Here is a tiny trained network, its code and every weight. The questions are about switching its units off for an input and a target symbol, where a switched-off unit gives its printed mean instead of its output.

import numpy as np


def w(rows, s, z=0):
    codes = np.array(rows[::2]) - 128.0
    scale = np.full(codes.shape[1], s)
    scale[-1] = z or s
    return codes * scale


def softmax(a):
    e = np.exp(a - a.max(-1, keepdims=True))
    return e / e.sum(-1, keepdims=True)


def log_softmax(a):
    a = a - a.max(-1, keepdims=True)
    return a - np.log(np.exp(a).sum(-1, keepdims=True))


def net(x, mask):
    ids = ['γδζθξπτφ'.index(c) for c in x.split()]
    T = len(ids)
    res = E[ids] + P[:T]
    u = 0
    for l in range(2):
        r = res
        for j in range(3):
            rows = slice(2 * j, 2 * j + 2)
            q, k, v = (r @ M[l][rows].T for M in (Q, K, V))
            z = softmax(np.where(np.tri(T) > 0, q @ k.T / 2**0.5, -1e9)) @ v
            o = O[l][rows]
            res = res + np.where(mask[u + j], z, o[:, -1]) @ o[:, :-1]
        u += 3
    return log_softmax(res[-1] @ U[:, :-1].T + U[:, -1])


Q, K, V, O = {}, {}, {}, {}
E = w([
[131,142,146],'γ',
[73,119,111],'δ',
[212,116,103],'ζ',
[114,202,74],'θ',
[3,81,95],'ξ',
[118,108,149],'π',
[120,167,130],'τ',
[124,87,114],'φ',
],0.021)
P = w([
[241,163,243],'0',
[103,184,214],'1',
[45,141,245],'2',
[40,183,186],'3',
[53,73,192],'4',
[59,46,194],'5',
[61,4,140],'6',
],0.0035)
Q[0] = w([
[132,143,157],'L0H1',
[113,174,130],'L0H1',
[148,142,249],'L0H2',
[93,146,183],'L0H2',
[166,123,143],'L0H3',
[185,163,254],'L0H3',
],0.0097)
K[0] = w([
[175,117,81],'L0H1',
[138,81,206],'L0H1',
[155,250,198],'L0H2',
[50,166,174],'L0H2',
[250,119,152],'L0H3',
[94,254,214],'L0H3',
],0.0068)
V[0] = w([
[111,184,219],'L0H1',
[88,177,117],'L0H1',
[21,131,202],'L0H2',
[103,166,115],'L0H2',
[54,51,6],'L0H3',
[43,150,142],'L0H3',
],0.011)
O[0] = w([
[153,9,6,195],'L0H1',
[189,236,177,239],'L0H1',
[253,87,53,218],'L0H2',
[177,110,53,207],'L0H2',
[233,169,216,201],'L0H3',
[181,22,218,254],'L0H3',
],0.0064,0.0027)
Q[1] = w([
[187,127,107],'L1H1',
[11,183,101],'L1H1',
[221,137,109],'L1H2',
[154,150,98],'L1H2',
[253,179,148],'L1H3',
[93,2,254],'L1H3',
],0.008)
K[1] = w([
[97,133,48],'L1H1',
[46,162,79],'L1H1',
[26,14,231],'L1H2',
[217,105,115],'L1H2',
[195,40,6],'L1H3',
[127,80,253],'L1H3',
],0.0066)
V[1] = w([
[139,251,84],'L1H1',
[146,131,106],'L1H1',
[153,138,140],'L1H2',
[147,183,86],'L1H2',
[159,151,65],'L1H3',
[115,28,105],'L1H3',
],0.014)
O[1] = w([
[196,2,169,244],'L1H1',
[126,156,152,167],'L1H1',
[225,233,45,131],'L1H2',
[188,63,116,190],'L1H2',
[140,79,154,255],'L1H3',
[183,159,83,44],'L1H3',
],0.0065,0.0029)
U = w([
[133,125,2,94],'γ',
[163,181,130,89],'δ',
[76,174,200,231],'ζ',
[219,125,146,139],'θ',
[155,239,233,80],'ξ',
[133,176,57,164],'π',
[157,125,28,2],'τ',
[107,197,188,154],'φ',
],0.009,0.0034)

Each question gives the input, a string of symbols that net reads in full, and the target symbol t.
The units are the heads (2 rows each of Q, K, V and O). Each row of codes is followed by its name. A weight is (code - 128) times the scale printed after its matrix; where a second scale follows, it is the last column's (O and U).
mask holds one flag per head, layer by layer. A switched-off head (its flag False) gives its mean, the last column of its rows in O, instead of its output. The means were averaged over made-up inputs and are rounded, as every weight is.
A unit's drop is (log p(t) with every unit on - log p(t) with that unit switched off) / (log p(t) with every unit on - log p(t) with every unit switched off).
The circuit of an input: a set's keep is (log p(t) with only the set's units on - log p(t) with every unit switched off) / (log p(t) with every unit on - log p(t) with every unit switched off). Starting from all 6 units, units are removed one at a time, each time the one whose removal leaves the highest keep (on an exact tie, the one counted first), for as long as the keep stays at least 0.8.
units of the circuit, in order: the units of the circuit, biggest drop first
unit that matters most: the unit with the biggest drop
which heads matter: for each layer, one digit per head in row order, 1 if its drop is at least 0.15 and else 0, layers parted by /
drop when u is switched off: that unit's drop, to one decimal
input γ τ φ, target γ: which heads matter	101 / 001
input ζ ζ θ θ δ, target θ: which heads matter	001 / 110
input ζ θ ζ ζ φ, target ζ: which heads matter	110 / 001
input θ θ γ, target θ: unit that matters most	L1H1
input θ φ ζ ζ θ, target ζ: units of the circuit, in order	L0H2, L1H3
input θ θ θ π, target θ: which heads matter	100 / 110
input θ θ φ δ, target θ: units of the circuit, in order	L1H1, L0H1, L1H2
input θ ζ τ π θ δ ξ, target ξ: which heads matter	001 / 100
input γ γ θ, target γ: units of the circuit, in order	L0H3, L0H1
input ξ φ π, target ξ: which heads matter	001 / 110
input φ ξ δ θ, target ξ: drop when L0H3 is switched off	0.9
input θ ξ θ, target ξ: drop when L1H1 is switched off	0.2
input θ ξ φ θ ξ γ δ, target ξ: drop when L0H3 is switched off	1.2
input π τ π ζ, target γ: drop when L1H3 is switched off	0.1
input ζ θ ζ, target ζ: units of the circuit, in order	L0H2
